Each row of numbers belongs to one of the elements below and depends on some of the facts about them. Some rows are named. Which element is each other row?

Some elements and their rows:
[-13  -8  -1  -6  17  24  -3  -2  11 -13 -19 -12   3   1  -9   5   1  -2
 -21   2  26   8  -4  -7 -13   0 -11   3  16  -4 -22 -24   5 -23  13  -8
  16  -3   9  -9 -19 -33 -15  -9  14   9  -8  -4]: Z_646
[ -6 -16 -13 -13  29  19   8  -2   2 -14 -16 -10  10  13 -19  11  15   3
 -15   3  16  11   7  -7  15 -10  -7 -12  19   4 -15 -13  -3 -20 -14  -4
  18  -5   9 -11 -25 -29 -37 -15  15   2  -9  -8]: Z_897
[-16 -15 -12  -3   5  36  -7   1   4 -14 -13 -25  11   6 -17  14  17   3
 -19   1  19  11  -7  -4   6 -13 -21   0   8  20 -28 -21  39 -23  16  -4
  17  -5  11  -6 -32 -31 -17  -1  17   7 -10 -11]: Z_940
[  2  -7   3   2  24  46  22   5  17 -14 -23 -14  14  19 -19   7  -6 -21
  -1  13  15  22 -11  -2  -9 -28  -8   5  13 -10   4  -8  33 -19 -12   8
   1 -10  10  14 -26 -34 -18  -8  -2  -4 -11  -6]: Z_563
[ -8 -17  -8  -4  20  23  21   3   9 -10 -24 -17  13   4 -21  12   4  -7
 -19   6  22  25  -8  -8   0 -12  -8   8  12   5 -10  -6  14 -20  -5  -3
  14  -6  13  11 -31 -33 -33 -12  11  -1 -13 -11]: Z_382
[-21 -11  -8  -5  12  25  -6  -2   3 -14 -16 -26   4  -3 -11   7   8   1
 -22   2  27   4  -6  -7 -11   0 -14   4  10  14 -27 -24  11 -24  19  -9
  18  -1  10  -7 -26 -33 -17  -3  19   5 -10   0]: Z_794
[  2  -3 -15   5  29  51   8   3  16 -23 -18 -13  20  20  -7  10   1 -21
   3   4  12   0  -8   6   5 -38 -17   7  15 -21  -1 -27  30 -21   7   3
  -1  -7   6  17 -18 -36 -16   3   4  -3 -11   7]: Z_299
[-25 -11 -46 -10  19   9  27   3  -7 -16 -18   0  25 -14 -16  12   4  13
   5   0  18  10  -4  -2  14 -23 -15  10  28  11  -8 -13   9 -29  22   1
  -2   0   6  49 -40 -36 -26 -15  25   7 -20   6]: Z_80
[-28 -17 -63 -10   3   4  31  -3  -1  -4 -24   2  23 -18 -17  13   2  13
   2   4  23  10  -8 -10  13 -30 -31   0  32  10  -1  -8  42 -30  30  -4
  -5  -7   4  49 -47 -36  -4 -16  20  12 -21  -3]: Z_316
[ -9 -24 -22  -2  36 -11  47  -2  20  -5 -18 -16  23   3  -4  11   3  20
 -15   7  28  14   1 -16  10  -1 -12  10  25 -35  -7  -5  -6 -24  36  -9
  12  -8   6  20 -28 -32   4   1  26   5 -14   0]: Z_95
[-10 -17 -14 -10  19  29   8   0   2 -13 -15 -21  13  11 -22  13   7  -3
 -18   6  22  17  -9  -7  -4 -13 -10  -3   7  16 -10 -12  11 -22  -5   5
  16  -6  14   2 -35 -31 -23  -8  11  -1 -10  -6]: Z_967
[ -8  20 -17   4   8  30   0  -5  10  -8   3 -12  32  25 -12  12 -11 -15
  -8  29  26  32  -5   3 -19   3 -10  18  15 -22  29 -53  30 -21 -28   6
 -25 -12  16 -15 -45 -31 -12 -10  12  -6 -20  33]: Z_575
[-13 -14  34 -11  49  35  21  11  10 -22  -9 -20  44   1 -14  16  12  34
  -2   2  22  41  -7  -2   0   0  12  14   3   4 -14   3 -37 -27  33  25
  17   3  22   6 -35 -32 -14 -10  33   0  -9  15]: Z_165
[ -3  -6   1  -2  15  55  -1  -1  17 -16 -13 -10  10  18 -15  10   9  -9
  -4   5  13  15  -4   2  10 -28 -17  -5  16  -4 -14 -21  45 -21  -1   2
   4  -9   7  -9 -22 -32  -8  -7   3   8  -9 -12]: Z_816
[-12 -24  -2   0  30 -10  44   0  20  -5 -21 -14   9   9  -3   7   5  19
  -9  11  27  16   4 -14   2   3  -9   3  28 -25 -11 -12  10 -23  31 -11
  13  -7   3   5 -25 -33   7  -7  23   8 -14  -7]: Z_126
[ -7 -14 -32 -19  26  19 -10  -8   5 -15 -10  -6  21   1 -13  15   8   4
 -32  -4  25   4  -9  -6   5  -9 -14   3   7  -9  -9 -17  -5 -26  -2   4
  19  -7  15   7 -24 -31 -15  -6  15   6 -10   2]: Z_220
[-10 -21 -24  -5  33   6  42  -2  15  -8 -14 -16  18  21 -12  12  15  21
   2   9  20  14   7 -12  17 -10 -13 -11  30 -18  -6 -10  12 -23  17  -6
   8 -11   3   0 -33 -29   7  -6  22   4 -12  -4]: Z_399
[ -6 -19   0  -8  42  18  33   1  16 -15  -9 -14  24  22 -13  12  20  23
   3   7  18  23   7  -7  17  -8   1  -8  23 -15 -11  -3  -5 -23  15   2
  12  -7   6  -6 -29 -29   0  -9  23   4 -10  -3]: Z_781
[ -9 -11  -5  -2  23  13  16   2  11 -11 -24  -8   9  -1 -11   7  -7  -7
 -21   3  24  14  -4  -7  -8  -5  -8  12  16 -13 -13 -14  -4 -21   3  -8
  12  -4   9   8 -18 -34 -32  -9  13   4 -11  -4]: Z_472
[ -2 -37  17  -8  35  -7  20  -6   7 -12 -22 -13   5  37  -4  17  37  15
  -6  10  19   4   0   0  16   0   3  -4  19  10  -1 -25  36 -24 -25   2
  17  -2   2  15 -27 -39 -10 -27  17   9 -26 -12]: Z_602
[-17 -14 -22 -13  28   8   5  -3   0 -14 -18 -18  10  -1 -10   6  -3   1
 -24   3  29   5  -6 -10 -18   4  -5   5  10  -5 -11 -19 -26 -24   3  -3
  21  -1  12   4 -23 -32 -25  -7  16   0 -10   8]: Z_797

There are 3 kinds of fact about the elements: flodum, drepas, trutrem.
{Z_103 Z_109 Z_11 Z_129 Z_146 Z_148 Z_151 Z_2 Z_215 Z_222 Z_224 Z_276 Z_278 Z_279 Z_291 Z_320 Z_332 Z_344 Z_380 Z_408 Z_417 Z_473 Z_506 Z_532 Z_563 Z_576 Z_582 Z_676 Z_725 Z_740 Z_774 Z_794 Z_816 Z_823 Z_83 Z_834 Z_861 Z_881 Z_887 Z_892 Z_910 Z_92 Z_940} flodum c
{Z_105 Z_118 Z_12 Z_124 Z_126 Z_128 Z_165 Z_167 Z_185 Z_19 Z_212 Z_220 Z_228 Z_229 Z_245 Z_248 Z_296 Z_309 Z_316 Z_326 Z_330 Z_361 Z_367 Z_37 Z_372 Z_382 Z_398 Z_399 Z_400 Z_407 Z_433 Z_439 Z_448 Z_457 Z_462 Z_471 Z_499 Z_519 Z_52 Z_521 Z_528 Z_530 Z_534 Z_537 Z_55 Z_550 Z_557 Z_565 Z_602 Z_610 Z_620 Z_623 Z_646 Z_65 Z_660 Z_661 Z_663 Z_705 Z_744 Z_746 Z_773 Z_779 Z_78 Z_781 Z_792 Z_797 Z_80 Z_817 Z_820 Z_835 Z_848 Z_865 Z_88 Z_897 Z_9 Z_907 Z_949} flodum a
{Z_155 Z_166 Z_175 Z_197 Z_227 Z_247 Z_251 Z_282 Z_286 Z_298 Z_299 Z_336 Z_341 Z_351 Z_353 Z_381 Z_410 Z_424 Z_430 Z_459 Z_46 Z_472 Z_491 Z_527 Z_539 Z_544 Z_545 Z_548 Z_549 Z_57 Z_575 Z_59 Z_628 Z_671 Z_681 Z_687 Z_720 Z_743 Z_763 Z_776 Z_789 Z_800 Z_850 Z_888 Z_89 Z_891 Z_894 Z_896 Z_902 Z_905 Z_915 Z_946 Z_95 Z_954 Z_966 Z_967 Z_968 Z_975 Z_979 Z_987 Z_991 Z_994 Z_997} flodum b
Z_103 drepas: Z_602 Z_740 Z_660
Z_124 drepas: Z_800 Z_296
Z_126 drepas: Z_228 Z_789 Z_296 Z_532
Z_197 drepas: Z_296
Z_251 drepas: Z_80 Z_408
Z_278 drepas: Z_400
Z_316 drepas: Z_80
Z_326 drepas: Z_59
Z_380 drepas: Z_417
Z_381 drepas: Z_471 Z_197
Z_398 drepas: Z_296
Z_399 drepas: Z_296 Z_471
Z_417 drepas: Z_212
Z_448 drepas: Z_80
Z_457 drepas: Z_296 Z_660
Z_471 drepas: Z_296
Z_506 drepas: Z_165 Z_296 Z_671 Z_372
Z_52 drepas: Z_575 Z_865
Z_528 drepas: Z_575
Z_532 drepas: Z_471
Z_545 drepas: Z_575
Z_549 drepas: Z_278
Z_55 drepas: Z_65 Z_296 Z_433
Z_575 drepas: Z_65
Z_59 drepas: Z_602 Z_576
Z_602 drepas: Z_532
Z_671 drepas: Z_471
Z_681 drepas: Z_296
Z_687 drepas: Z_278
Z_744 drepas: Z_55
Z_763 drepas: Z_65 Z_888
Z_781 drepas: Z_296
Z_789 drepas: Z_228 Z_296
Z_80 drepas: Z_471 Z_433
Z_800 drepas: Z_296
Z_835 drepas: Z_528
Z_848 drepas: Z_433
Z_92 drepas: Z_433 Z_175
Z_95 drepas: Z_296
Z_966 drepas: Z_296
Z_991 drepas: Z_296 Z_781
Z_994 drepas: Z_65 Z_471
Z_103 trutrem Z_129 Z_582 Z_326 Z_794 Z_400 Z_229 Z_380 Z_146
Z_151 trutrem Z_746 Z_539 Z_519 Z_705
Z_167 trutrem Z_773 Z_118 Z_797 Z_336 Z_353 Z_410 Z_705
Z_197 trutrem Z_439 Z_499 Z_548 Z_896 Z_95 Z_557
Z_215 trutrem Z_907 Z_336
Z_245 trutrem Z_166 Z_705 Z_779 Z_537 Z_2 Z_175
Z_279 trutrem Z_610 Z_894 Z_746 Z_800 Z_548 Z_220 Z_148 Z_887 Z_720
Z_286 trutrem Z_417 Z_991 Z_940 Z_834 Z_380
Z_291 trutrem Z_65 Z_681 Z_19 Z_220 Z_12 Z_576 Z_887
Z_299 trutrem Z_55 Z_800 Z_11 Z_861 Z_80 Z_994 Z_175 Z_975
Z_309 trutrem Z_46 Z_11 Z_57
Z_320 trutrem Z_773 Z_491 Z_797 Z_910 Z_744
Z_332 trutrem Z_344 Z_11 Z_834
Z_341 trutrem Z_228 Z_894 Z_521 Z_424 Z_539 Z_740 Z_381
Z_351 trutrem Z_367 Z_37 Z_861 Z_109 Z_623 Z_820 Z_276 Z_128 Z_994
Z_372 trutrem Z_165 Z_316 Z_499 Z_774 Z_457 Z_146
Z_471 trutrem Z_897
Z_473 trutrem Z_417 Z_361 Z_967 Z_12 Z_222 Z_124
Z_506 trutrem Z_228 Z_129 Z_462 Z_424 Z_11 Z_448 Z_794
Z_530 trutrem Z_743 Z_797 Z_185 Z_148 Z_227 Z_105 Z_779 Z_229
Z_532 trutrem Z_800 Z_330 Z_550
Z_563 trutrem Z_544 Z_155 Z_361 Z_527 Z_128 Z_382
Z_565 trutrem Z_353 Z_95 Z_997 Z_472 Z_705 Z_128
Z_575 trutrem Z_165 Z_773 Z_462 Z_247 Z_12
Z_661 trutrem Z_316 Z_776 Z_367 Z_987 Z_623 Z_576 Z_620 Z_975
Z_671 trutrem Z_823 Z_462 Z_663 Z_850
Z_676 trutrem Z_491 Z_968 Z_539
Z_763 trutrem Z_576 Z_381
Z_78 trutrem Z_628 Z_881 Z_940 Z_448 Z_987 Z_623 Z_534 Z_381 Z_88
Z_792 trutrem Z_247 Z_891 Z_89 Z_660 Z_527 Z_820 Z_949 Z_457 Z_850
Z_816 trutrem Z_298 Z_881 Z_408
Z_83 trutrem Z_126 Z_353 Z_915 Z_282
Z_835 trutrem Z_248 Z_247 Z_774 Z_224 Z_80 Z_2
Z_865 trutrem Z_344 Z_430
Z_902 trutrem Z_491 Z_892 Z_576 Z_850
Z_905 trutrem Z_789 Z_296 Z_9
Z_946 trutrem Z_746 Z_817 Z_353 Z_740 Z_646 Z_794
Z_979 trutrem Z_817 Z_407 Z_954 Z_725 Z_687

Rows to name:
No name comes twice in this set of rows, the named rows included.
[ -5 -16 -30 -18  24  27  -5  -7   7 -14 -11  -9  20   5 -15  14   8   3
 -30  -3  25   9  -9  -6   5 -10 -14   1   5  -4  -8 -13   2 -25  -6   6
  17  -8  15   6 -29 -31 -15  -9  11   5 -11  -1] => Z_19
[-14 -15  25  -7  30  31   3   2  11 -20  -6 -17  26   4  -8  13  19  32
  -9   1  22  23  -6   1   1   8   2   9   6   7 -27 -16   0 -28  32  13
  19   1  15  -8 -28 -33   2 -11  31  14 -12   4] => Z_228
[  4  -4  -9   2  21  60   3   1  21 -19 -17  -9  21  19 -12  11   1 -20
  -3   4  11  10 -12   4   5 -37 -21   6  12 -16  -2 -17  46 -22   4   9
  -2 -11   9  13 -21 -35  -7  -2   0   2 -11  -5] => Z_661
[ -5   3  10  -1  22  49  -3  -3  19 -17 -17  -5   2  16  -4  -2  -8 -12
  -1   7  21   8  -7  -1 -21 -11 -13   4  17 -20  -6 -27  24 -22   4   1
   2  -6   5  -9 -12 -34   2  -9   0   7  -8   0] => Z_946
[ -7 -23   0 -11  45   6  34  -1   9 -14 -10 -13  25  23 -15  14  25  31
  -2   4  15  22  11  -8  27  -4   5 -11  24  -8 -15  -6 -12 -23   2   1
  16  -6   8 -11 -31 -27 -10 -15  27   6 -11  -4] => Z_789
[  1 -10  -8 -11  35  36  10  -3   9 -19 -17  -5  12  29 -18   8  12  -4
   0   6  11  11   6  -3  13 -23  -6 -18  24 -11  -3 -14   2 -19 -28   2
   7 -10   5 -16 -23 -29 -24 -17   5   1  -7  -5] => Z_905
[ -6  19 -43  15   1   9  11  -8  10  -1  -8 -15  35  27  -5  17 -10 -25
  -8  33  26  18   5  -1  -6  -9 -28  15  29 -48  48 -73  55 -18 -27 -11
 -36 -16  11 -11 -44 -32 -23   5  13 -12 -22  47] => Z_835
[ -9 -21 -22  -6  40   7  22  -2  14 -17  -9 -14  34   4  -4  19  18  27
 -15  -4  23   8   1  -5  27  -5 -10   9  16 -21 -17 -11 -14 -27  37   3
  18  -4  10  16 -27 -31  -4   2  32   7 -13   8] => Z_800
[ -2  -2 -12  -1  34  38  13   1  10 -23 -17 -12  14  16  -4   4  -8 -19
   3   6  17   0  -6   1 -13 -25 -10   7  17 -27   4 -27  -6 -21  -1   3
   0  -5   4  17 -15 -34 -17  -2   2  -6 -10  14] => Z_245
[ -7 -30  51  -8  28   1  -7  -4   8 -18 -15 -10   5  18   2  15  33  28
 -21   2  24  12  -8   6  -4  20  11  16   5  18 -20 -27  30 -29  -2  12
  26   7   9   9 -19 -41  -6 -29  26  19 -25  -9] => Z_740
[-11 -14  -9  -5  14  33  -2  -1   9 -12 -17 -14  11   7 -18  13  16   2
 -19   1  16  14  -3  -4  15 -14 -16  -4  15   9 -25 -17  33 -22  10  -6
  14  -7  11 -10 -27 -31 -21  -8  14  11 -10 -13] => Z_298
[ -3   1  -1  -4  19  56 -13  -4  21 -18 -11  -7   9  17  -7   4   0 -10
  -5   5  19   3 -11   2 -15 -23 -17   0  11 -16  -6 -25  30 -23   5   7
   1  -8   7  -7 -18 -33   8  -5   0   8  -8   1] => Z_341
[ -2  -3  43  -3  52  65  24  13  19 -28 -10 -16  44  17 -10  12   5  18
  21   8  14  40  -9   6  -4 -18  12  12   7 -19   0   0 -17 -25  26  34
   2  -2  16   8 -27 -34   1  -6  19  -2  -8  18] => Z_372
[-12 -11 -16 -13  25  19   6  -3   3 -14 -15 -14   9   6 -14   6  -3   0
 -23   5  28  11  -8  -9 -19  -4  -7   0   9  -1  -5 -14 -14 -23  -3   2
  17  -4  12   2 -26 -32 -20 -12  12   0  -9   4] => Z_910
[ -7 -13  -1  -9  38  22  28   0  11 -15 -11  -5  21  24 -15  10  14  18
  11   8  14  21   8  -3  17 -12  -2 -10  28 -11  -3 -11   3 -23   3   5
   3  -8   5  -4 -30 -30  -4 -20  18   7 -14   0] => Z_471

Now the same elements, written a new way:
Named rows:
[  6  19  13  -8   0  -4  -5 -26  -1 -37 -21 -40 -24]: Z_725
[ 64  32  27  16 -43   6 -31 -28 -19 -60  17 -25  -1]: Z_92
[  7  29  -3 -14   1   0  -5 -22 -19 -35 -17 -40 -24]: Z_382
[ -2  27   8  -5  -9   1 -17 -15 -10 -36 -43 -26 -20]: Z_676
[ 20  23  23   8 -55  -4   2  -5  -4 -61  31 -20  -3]: Z_408
[  3  27   9 -10   2 -11  -9 -22 -15 -32 -18 -46 -23]: Z_472
[  2  22   5  -7   0  -8 -12 -19 -13 -30 -19 -40 -21]: Z_439
[  0  23  -2  -4   2   0 -18 -11  -9 -32 -15 -54 -20]: Z_2
[  6  27  -4 -14   0  -3  -6 -20 -17 -35 -17 -38 -23]: Z_155
[  5  24   9 -10   3   9  -7 -17  -1 -35 -19 -43 -24]: Z_430
[ -3  33  12  -1  -1  24  -9  -3 -27 -43 -41 -21 -22]: Z_661
[  9  28 -14 -16   5  -2  -8 -19 -19 -35 -16 -40 -23]: Z_527
[  6  16  -7 -11  -5 -11 -18 -19   0 -29 -16 -40 -18]: Z_773
[ -4  33  15  -9 -19  -2 -19 -18 -14 -40 -46 -38 -20]: Z_167
[  2  22  10  -9  -2  -9  -8 -25  -6 -32 -23 -45 -22]: Z_915
[ -3  28  19  -3 -12  -3 -16 -16 -12 -35 -45 -32 -20]: Z_151
[-27  97  17   1 -34  28 -20 -45   8 -41  16 -16 -30]: Z_865
[ 36  51   4  20 -31  16  -3 -33  -4 -25  -3 -20  50]: Z_681
[-29  54  -6 -10  40 -39 -11 -12  16 -96 -26 -38  10]: Z_212
[  5  21  -2 -10  -7 -10 -18 -20  -3 -31 -24 -37 -18]: Z_910
[  1  26  11 -10   0 -12 -11 -22 -13 -32 -21 -46 -22]: Z_997

Which element is each row?
No name comes twice in this set of rows, the named rows included.
[  4  38   6 -16 -12   8 -10 -17 -32 -42 -39 -32 -27] => Z_563
[ 56  26  21  23 -38  19 -17 -22   1 -49  27 -21  14] => Z_448
[ 15  95  19  13 -18  24 -34 -63  -1 -34  18 -16 -13] => Z_545
[ 12  67  18  15 -58  16   0 -24 -17 -39 -15 -28  43] => Z_197
[ 34  69  20  30 -34  21 -26 -31 -13 -43  33 -28  18] => Z_55
[  6  24  -1 -10   8  -9  -6 -17 -20 -32  -9 -44 -22] => Z_128
[  1  22   2  -6  -2  -6 -14 -17   0 -31 -24 -30 -20] => Z_968
[ -1  29   5 -10 -16   1 -19 -16 -11 -38 -46 -29 -20] => Z_320
[ 25  96  16  14  -7  29 -40 -70  -2 -30  12 -17 -18] => Z_52
[ 38  81  14  29 -17  33 -27 -46 -17 -29  28 -31  22] => Z_994
[ -7  30  14  -6 -20   6 -25  -9  -7 -39 -48 -38 -21] => Z_530

